Below is a small trained network, with its code and all its weights. Each question gives an input and a class and asks what happens when units are switched off, that is, made to give their printed mean instead of their output.

import numpy as np


def w(rows, s, z=0):
    codes = np.array(rows[::2]) - 128.0
    scale = np.full(codes.shape[1], s)
    scale[-1] = z or s
    return codes * scale


def norm(h):
    return h / np.sqrt((h * h).mean(-1, keepdims=True) + 1e-5)


def f(y):
    return y / 2 * (1 + np.tanh(0.7978845608 * (y + 0.044715 * y**3)))


def log_softmax(a):
    a = a - a.max(-1, keepdims=True)
    return a - np.log(np.exp(a).sum(-1, keepdims=True))


def net(x, mask):
    res = np.array(x, float).reshape(1, 2) / 4 @ E
    u = 0
    for l in range(4):
        y = f(norm(res) @ A[l][:, :-1].T + A[l][:, -1])
        res = res + np.where(mask[u : u + 4], y, B[l][:, -1]) @ B[l][:, :-1]
        u += 4
    return log_softmax(norm(res)[-1] @ U[:, :-1].T + U[:, -1])


A, B = {}, {}
E = w([
[144,32,203,196,106,146,101,119,70],'x0',
[251,121,103,189,145,125,175,22,144],'x1',
],0.0034)
A[0] = w([
[126,209,106,128,141,141,224,190,165,1],'L0N1',
[160,191,87,120,195,26,162,214,252,43],'L0N2',
[132,180,7,116,139,65,147,195,157,11],'L0N3',
[212,164,5,203,124,109,196,58,228,101],'L0N4',
],0.002,0.0018)
B[0] = w([
[114,86,109,92,160,111,117,130,68,104],'L0N1',
[94,86,100,230,199,114,13,122,27,156],'L0N2',
[212,90,65,130,156,123,42,145,2,129],'L0N3',
[30,112,193,140,171,101,162,138,102,249],'L0N4',
],0.0045,0.0016)
A[1] = w([
[125,118,123,92,115,136,68,170,121,95],'L1N1',
[199,106,96,116,122,135,121,64,139,2],'L1N2',
[95,134,136,119,72,167,167,111,255,133],'L1N3',
[152,60,167,164,75,132,106,136,91,36],'L1N4',
],0.0064,0.0013)
B[1] = w([
[196,133,218,168,159,130,162,32,139,221],'L1N1',
[65,215,184,71,225,133,167,254,183,169],'L1N2',
[202,139,77,24,86,150,200,130,202,185],'L1N3',
[27,160,34,128,175,185,73,118,74,252],'L1N4',
],0.0049,0.0027)
A[2] = w([
[106,147,201,92,67,125,71,211,138,82],'L2N1',
[95,15,182,157,108,93,140,126,80,89],'L2N2',
[253,105,157,113,53,102,128,82,172,30],'L2N3',
[137,193,43,83,129,73,106,118,154,9],'L2N4',
],0.0057,0.0015)
B[2] = w([
[146,154,208,146,235,93,185,137,220,255],'L2N1',
[236,112,75,101,104,138,120,77,114,178],'L2N2',
[105,103,100,181,115,131,94,75,63,163],'L2N3',
[102,103,95,181,71,254,103,103,115,237],'L2N4',
],0.0051,0.0018)
A[3] = w([
[210,1,136,123,115,60,119,105,84,111],'L3N1',
[87,128,111,138,111,187,103,155,66,254],'L3N2',
[144,169,63,52,62,164,166,162,176,16],'L3N3',
[144,156,216,151,182,92,224,121,163,121],'L3N4',
],0.0062,0.00079)
B[3] = w([
[150,99,146,111,13,109,199,116,121,140],'L3N1',
[136,185,65,191,155,102,79,57,161,199],'L3N2',
[211,25,179,163,22,51,167,70,15,140],'L3N3',
[84,79,254,57,153,66,124,205,201,253],'L3N4',
],0.0049,0.0067)
U = w([
[115,120,188,107,167,105,144,164,176,143],'0',
[112,149,64,172,155,156,86,87,116,138],'1',
[189,86,123,124,34,97,160,95,78,127],'2',
[190,123,61,63,101,154,90,242,86,12],'3',
[205,125,66,82,99,158,89,252,92,7],'4',
[215,129,68,68,111,167,90,245,85,25],'5',
],0.02,0.021)

Each question gives the input, the list of numbers given to net, and the class t.
The units are the neurons (one row each of A and B). Each row of codes is followed by its name. A weight is (code - 128) times the scale printed after its matrix; where a second scale follows, it is the last column's (A, B and U).
mask holds one flag per neuron, layer by layer. A switched-off neuron (its flag False) gives its mean, the last column of its row in B, instead of its output. The means were averaged over made-up inputs and are rounded, as every weight is.
A unit's drop is (log p(t) with every unit on - log p(t) with that unit switched off) / (log p(t) with every unit on - log p(t) with every unit switched off).
The circuit of an input: a set's keep is (log p(t) with only the set's units on - log p(t) with every unit switched off) / (log p(t) with every unit on - log p(t) with every unit switched off). Starting from the 12 units with the biggest drops (on a tie, the unit counted first), units are removed one at a time, each time the one whose removal leaves the highest keep (on an exact tie, the one counted first), for as long as the keep stays at least 0.8.
circuit, biggest first: the units of the circuit, biggest drop first
top k neurons: the k neurons with the biggest drops, biggest first
top k neurons in layer l: the k neurons of layer l with the biggest drops, biggest first
drop when u is switched off: that unit's drop, to one decimal
input [7,-6], class 1: top 2 neurons in layer 1	(L1N4; L1N2)
input [6,8], class 0: top neuron	(L1N2)
input [7,7], class 0: top 2 neurons	(L1N2; L0N2)
input [2,2], class 2: circuit, biggest first	(L0N2; L0N3; L1N3; L3N3)
input [0,2], class 2: top 2 neurons	(L1N2; L2N1)
input [-3,-1], class 2: top 4 neurons	(L1N4; L1N2; L1N1; L3N1)
input [-1,2], class 2: top 2 neurons	(L0N4; L2N2)
input [-6,5], class 1: top 4 neurons	(L1N1; L2N4; L2N1; L0N2)
input [-2,0], class 2: top 2 neurons	(L1N4; L3N1)
input [-8,-6], class 1: top 4 neurons	(L2N4; L0N2; L0N3; L3N4)
input [-3,-2], class 2: top 3 neurons	(L1N2; L1N4; L1N1)
input [1,3], class 2: top 2 neurons in layer 0	(L0N3; L0N2)
input [-1,-2], class 2: top 2 neurons	(L1N1; L1N2)
input [1,-3], class 2: top neuron	(L0N4)
input [2,-1], class 2: top 2 neurons in layer 0	(L0N2; L0N3)
input [-4,1], class 1: drop when L1N1 is switched off	0.7
input [0,-3], class 2: drop when L1N2 is switched off	0.7
input [7,-2], class 1: drop when L1N4 is switched off	1.7
input [-7,0], class 1: drop when L3N4 is switched off	0.0
input [7,0], class 1: circuit, biggest first	(L1N4)
